Each row has a name. Each piece below is followed by the name of the row it came from, unless a question asks for something else. Each question is about the rows just above it. Places in a row count from 1.

pamo: [-33 -25  31  68 -28  26   0  18  -7   2 -38 -34 -25 -13  18  36 -46  -7
  37  16   2 -14  30 -10  28   9 -30  -3  12  -2  18 -26 -24]
Novin: [ 10  15  13 -29  -2  87  14 -15  11 -16   0  40  38 -25  10 -19  -5  -8
   4   5  -9  22  25  25  -4 -30 -62 -17 -33 -20  13 -29  56]
Zik: [ -51   36   60   31   67   15   18  -18   27   22  -10  -50   70  -15
  -34  -40   46  109   54   43   36  -19   -1   33  -23   21   -9   -3
   70 -104  -31   59    6]
fop: [ -18   25  -43   65   33  -85  -18  -50    4   42  -33   -3  -50  -21
  -24   58  -78  -39   42   23  -17  -58   22  -19   37   35   22  -19
   39   -7   24   26 -104]
beri: [ 15  33 -36  45 102  10 -32 -25  31  68 -28  26 -12 -42 -22  19 -49 -76
  19  33 -21 -39  39  23   0 -22 -10 -90  -5 -51  35  64 -59]
Fegaz: [ -66   50  -41  -63  -75   92   17   68   -2  -49  -71    4   48    4
  -28  -56   89   50   21   11   59   31  -44   14  -16   -4   -1   13
 -111   61   11  -58   73]
Kimel: [-10  36 -24   8  52  46 -13   1  22  32 -34  17  15 -28 -16 -10  -2 -27
  18  30   4 -15  14  24 -12 -20 -15 -58 -31 -29  25  30  -8]
div: [-38  28  27 -26 -24  62  28   2   6 -30 -17  -4  57  -8 -11 -36  41  67
  26  13  30  21  -9  20  -8   5 -35  21 -14 -17 -14 -30  61]
galam: [-27  24 -34  29 -20 -52 -26   0 -25  -7   1 -38   2 -13 -16  36 -46  -7
  37  16   2 -28   6 -21  33  35   8   6  11  19  13 -21 -53]
find: [ 15  33 -36  45 102  10 -32 -25  31  68 -28  26 -12 -42 -22  19 -49 -76
  19  33 -21 -39  39  23   0 -22 -10 -90  -5 -51  35  64 -59] | beri
Which row holds [-32 -25  31  68 -28  26]? | beri
Places of [18] in row pamo: | 8 15 31
The row with [  0  18  -7   2 -38 -34 -25] is | pamo
find: [ 68 -28  26   0  18  -7   2 -38 -34 -25] | pamo

Vizo: [   0   -1   12   10   66    0  -21   -2   -2 -117  -21  -18  -27  -27
  -10  -26   81    1  -11  -19  -55   12    8    1  -15   10    1    7
    7   -7   -4  -12   32    9   -8    4   -7   -7  -28   48   16    4
   31  -19   16]
Liniz: [ -1 -12  32   9  -8  84  -8 -51  16  48   9  17   6  11   4   5 -58  16
   7 -32 -12  18 -22 -23  32 -14  -7 -11   8  -1  10  -4 -47 -38 -11 -14
   7  14  18 -53  18 -17   4 -20  28]
paz: [ -10   47   63   28  -20 -103    3   44   25   10   -8  -13  -33  -17
    4    4   18  -11  -11   27  -65   12   13   19   79   -3    1   20
   -2    0  -17  -25  -26    5    0  -16   21  -11   56  -37   13   47
  -14   14   19]
dumus: [-14  -7 -14   2  26  84  -8 -51  16  48   9  17   6  11   4   5 -58  16
   7 -32 -12  18 -22  21  66 -11  -9   8  17  -1 -16 -28 -23  17 -18 -31
   7  -6  24 -38 -21  -9 -25 -32 -16]
find: [ -4 -12  32   9  -8] | Vizo
find: [-14  -7 -14   2  26  84  -8 -51  16  48   9  17   6  11   4   5 -58  16
   7 -32 -12  18 -22  21  66 -11  -9   8  17  -1 -16 -28 -23  17 -18 -31
   7  -6  24 -38 -21  -9 -25 -32 -16] | dumus

nuto: [  33    3   33 -108    5  -12  -72  -21  -86]
Nasi: [-22   7 -49  77 -15 -62  54  11  62]
vep: [-24 -12  -3  45   8 -40  30  19  39]
lurel: [  3 -23  59 -62  29  45 -46   7 -45]
baruv: [-17  15 -55  96 -22 -73  67   4  72]
mugin: [ 26 -76 -13 -97 -13 -13 -67 -13 -76]
Pud: [  0 -28  66 -67  34  47 -48  10 -47]
bep: [-18  14 -56  95 -22 -73  66   6  72]
find: [  7 -49  77 -15 -62  54  11  62] | Nasi
At which places does mugin hold [-13]? | 3 5 6 8

maz: [ 15  20  17  18 -31 -31]
guzi: [  14   15   21   47   23 -111]
pav: [ 16  22  18  11  20 -48]
barim: [15 17 15 15 18 17]
Gegor: [ 11  15  21 -44  16  66]
Where do [15 20] appear? | maz
The row with [15 15 18] is | barim
Every place of [22] in pav: | 2
Places of [15] in row barim: | 1 3 4
find: [15 17 15 15] | barim
Every place of [11] in Gegor: | 1

Rasu: [ -20   -6   14   33  -10    1   -3   28  -16    5    5   53   -6  -18
   21   -3  -14  -27  -53  -27    6 -103   28   -9   -6  -35   -1]
duf: [ 14  13  77  27  58  36  14 -13 -33   0 -14  39  -9  31  -2   3   7 -10
  -6 -24  11 -85  23 -13  31  31   8]
vug: [  2 -11  -7  18 -14  -6   8   0  -7  -6  12  35  -4 -17  19 -25  10  -9
  18 -11  45  91 -17   0 -26 -14   0]
lis: [ 24   3   0 -41  12  33  11  -2  -1  -3   4   1  12   6   8   0 -14 -16
 -29  -7 -13  29   5  18  15 -11  21]
Tif: [ -8  -9  33   5 -14  14   2 -14 -11  -1 -18  41   6  12  21   1  17  28
 -44 -26  -1  52  24   2 -10 -11  12]
Which row holds [  2 -11  -7  18 -14  -6   8   0  -7  -6  12  35  -4 -17  19 -25  10  -9
  18 -11  45  91 -17   0 -26 -14   0]? | vug
[ 14  13  77  27  58  36  14 -13 -33   0 -14  39  -9  31  -2   3   7 -10
  -6 -24  11 -85  23 -13  31  31   8] is in which row? | duf

pob: [-18 -45 -45 -11  38]
situg: [-37  32  -4  94  38]
vaf: [-37  32  -4  94  20]
Vab: [  0 -45 -37 -64 -33]
Kos: [-55 -45  28  68 -45]
Voto: [ -18  -45 -103  -11  -16]
gilo: [-18 -45  94  15 -33]
vom: [37 58 61 15 38]
tonup: [-37   6 -70  68   2]
nedu: [-55 -45 -70  41 -33]
Every place of [-45] in Kos: | 2 5
Shared by Kos and Voto: | [-45]
find: [32 -4 94 20] | vaf

Mis: [-57  19 -51 -55 -53 -54   9   6   9  11 -55  10  90 -46]
Volam: [-6  9 -2 -6 -7 -7 15 12 15 14 -6 14 -3 -7]
meke: [ 14   3  11   6   5   4  17  16  17  14   6  16 -30   4]
sufu: [-22  14 -18 -22 -22 -22  13   9  13  13 -22  13  31 -20]
Dor: [  4   8   7   3   2   2  15  13  16  14   3  15 -20  21]
vasot: [-2 10 13 -3 -3 -3 15 11 15 14 -2 15 -7 -4]
Zon: [  4   8   7   3   2   2  15  13  16  14   3  15 -20   1]
vudum: [-49  18 -43 -48 -46 -46  10   7  10  11 -47  11  77 -40]
Tiz: [-5  9 -1 -7 12 -7 15 12 15 14 -6 15 -1 -7]
Shared by sufu and meke: | [14]
find: [-49  18 -43 -48 -46 -46  10   7  10  11 -47  11  77 -40] | vudum
Places of [-1] in row Tiz: | 3 13

